Below is a small trained network, with its code and all its weights. Each question gives an input and a target symbol and asks what happens when units are switched off, that is, made to give their printed mean instead of their output.

import numpy as np


def w(rows, s, z=0):
    codes = np.array(rows[::2]) - 128.0
    scale = np.full(codes.shape[1], s)
    scale[-1] = z or s
    return codes * scale


def norm(h):
    return h / np.sqrt((h * h).mean(-1, keepdims=True) + 1e-5)


def f(y):
    return y / 2 * (1 + np.tanh(0.7978845608 * (y + 0.044715 * y**3)))


def softmax(a):
    e = np.exp(a - a.max(-1, keepdims=True))
    return e / e.sum(-1, keepdims=True)


def log_softmax(a):
    a = a - a.max(-1, keepdims=True)
    return a - np.log(np.exp(a).sum(-1, keepdims=True))


def net(x, mask):
    ids = ['ΣΨαβεζηξτφ'.index(c) for c in x.split()]
    T = len(ids)
    res = E[ids] + P[:T]
    r = norm(res)
    for j in range(3):
        rows = slice(2 * j, 2 * j + 2)
        q, k, v = (r @ M[0][rows].T for M in (Q, K, V))
        z = softmax(np.where(np.tri(T) > 0, q @ k.T / 2**0.5, -1e9)) @ v
        o = O[0][rows]
        res = res + np.where(mask[j], z, o[:, -1]) @ o[:, :-1]
    y = f(norm(res) @ A[0][:, :-1].T + A[0][:, -1])
    res = res + np.where(mask[3:11], y, B[0][:, -1]) @ B[0][:, :-1]
    return log_softmax(norm(res)[-1] @ U[:, :-1].T + U[:, -1])


Q, K, V, O, A, B = {}, {}, {}, {}, {}, {}
E = w([
[114,45,131,200,112],'Σ',
[57,123,169,83,175],'Ψ',
[92,139,111,154,142],'α',
[117,126,83,90,255],'β',
[138,107,135,218,111],'ε',
[93,155,51,77,144],'ζ',
[228,101,203,159,36],'η',
[158,208,64,210,142],'ξ',
[157,16,56,108,183],'τ',
[94,59,122,135,197],'φ',
],0.017)
P = w([
[165,150,193,144,229],'0',
[250,92,169,110,191],'1',
[122,152,155,147,206],'2',
[201,139,105,91,155],'3',
[67,163,99,138,192],'4',
[191,162,84,122,126],'5',
],0.015)
Q[0] = w([
[194,119,82,136,249],'h0',
[104,133,117,213,171],'h0',
[80,132,126,115,123],'h1',
[174,144,60,131,192],'h1',
[190,120,76,157,237],'h2',
[110,144,169,160,153],'h2',
],0.021)
K[0] = w([
[2,115,48,175,116],'h0',
[64,106,81,95,180],'h0',
[114,144,148,57,135],'h1',
[79,90,34,210,192],'h1',
[20,116,35,172,141],'h2',
[109,138,159,126,73],'h2',
],0.016)
V[0] = w([
[111,81,106,81,137],'h0',
[62,148,98,64,163],'h0',
[55,145,88,222,145],'h1',
[40,134,105,131,126],'h1',
[105,253,219,134,158],'h2',
[116,210,48,131,117],'h2',
],0.015)
O[0] = w([
[185,136,132,78,160,122],'h0',
[72,174,157,31,149,176],'h0',
[169,60,127,176,108,254],'h1',
[152,87,184,162,52,110],'h1',
[2,52,59,44,57,201],'h2',
[79,98,92,105,205,96],'h2',
],0.0099,0.0085)
A[0] = w([
[107,171,102,167,58,166],'n0',
[10,198,116,186,155,5],'n1',
[36,129,140,162,168,130],'n2',
[76,181,177,249,143,113],'n3',
[124,70,162,99,175,108],'n4',
[105,163,170,154,226,51],'n5',
[103,203,169,12,94,128],'n6',
[185,157,134,63,56,126],'n7',
],0.014,0.0027)
B[0] = w([
[158,67,116,49,142,151],'n0',
[250,100,47,154,141,163],'n1',
[150,122,195,161,75,226],'n2',
[158,254,198,97,145,172],'n3',
[138,180,120,131,72,254],'n4',
[58,27,113,79,172,202],'n5',
[185,230,89,203,101,177],'n6',
[190,97,143,29,78,166],'n7',
],0.014,0.0059)
U = w([
[113,211,252,159,219,169],'Σ',
[134,72,57,221,154,82],'Ψ',
[63,223,154,128,84,131],'α',
[81,204,78,108,98,53],'β',
[145,131,232,241,76,72],'ε',
[44,91,92,147,93,128],'ζ',
[66,179,105,77,211,114],'η',
[148,116,140,122,246,77],'ξ',
[194,146,163,18,91,95],'τ',
[2,113,237,68,113,250],'φ',
],0.0077,0.0022)

Each question gives the input, a string of symbols that net reads in full, and the target symbol t.
The units are the heads (2 rows each of Q, K, V and O) and the neurons (one row each of A and B). Each row of codes is followed by its name. A weight is (code - 128) times the scale printed after its matrix; where a second scale follows, it is the last column's (O, A, B and U).
mask holds one flag per unit, heads first, then neurons. A switched-off unit (its flag False) gives its mean, the last column of its rows in O or B, instead of its output. The means were averaged over made-up inputs and are rounded, as every weight is.
A unit's drop is (log p(t) with every unit on - log p(t) with that unit switched off) / (log p(t) with every unit on - log p(t) with every unit switched off).
The circuit of an input: a set's keep is (log p(t) with only the set's units on - log p(t) with every unit switched off) / (log p(t) with every unit on - log p(t) with every unit switched off). Starting from all 11 units, units are removed one at a time, each time the one whose removal leaves the highest keep (on an exact tie, the one counted first), for as long as the keep stays at least 0.8.
circuit, biggest first: the units of the circuit, biggest drop first
most important unit: the unit with the biggest drop
drop of u: that unit's drop, to one decimal
input Σ φ ξ φ, target ζ: most important unit -> h2
input φ φ φ ε ζ φ, target η: circuit, biggest first -> [h2 h0]
input α τ Ψ, target α: circuit, biggest first -> [n6 h0]
input φ Σ Ψ ε, target β: circuit, biggest first -> [n6 h1 h2]
input φ α φ β ξ β, target ζ: circuit, biggest first -> [h2 h1 h0]
input φ τ ε ξ, target Ψ: circuit, biggest first -> [h0 n4]
input ζ ε φ ε ζ Σ, target η: circuit, biggest first -> [h0 h2]
input α ξ ζ Σ, target η: circuit, biggest first -> [h2 h1]
input ε ε β ε τ, target ξ: circuit, biggest first -> [h2 n5]
input ε η Ψ Σ, target β: circuit, biggest first -> [h0 n6 h1]
input ε ε ξ, target Ψ: circuit, biggest first -> [n1 h0]
input ξ ε Σ φ Σ, target Σ: circuit, biggest first -> [h2 n3]
input Σ φ φ Σ φ ξ, target τ: circuit, biggest first -> [h0 n7]
input Ψ Σ Σ, target Σ: most important unit -> n3
input ξ Ψ ε Ψ τ Ψ, target Σ: drop of n3 -> 0.1
input α β τ ξ, target Σ: drop of h0 -> -0.1
input φ φ ξ φ ξ Ψ, target ζ: drop of h2 -> 0.7
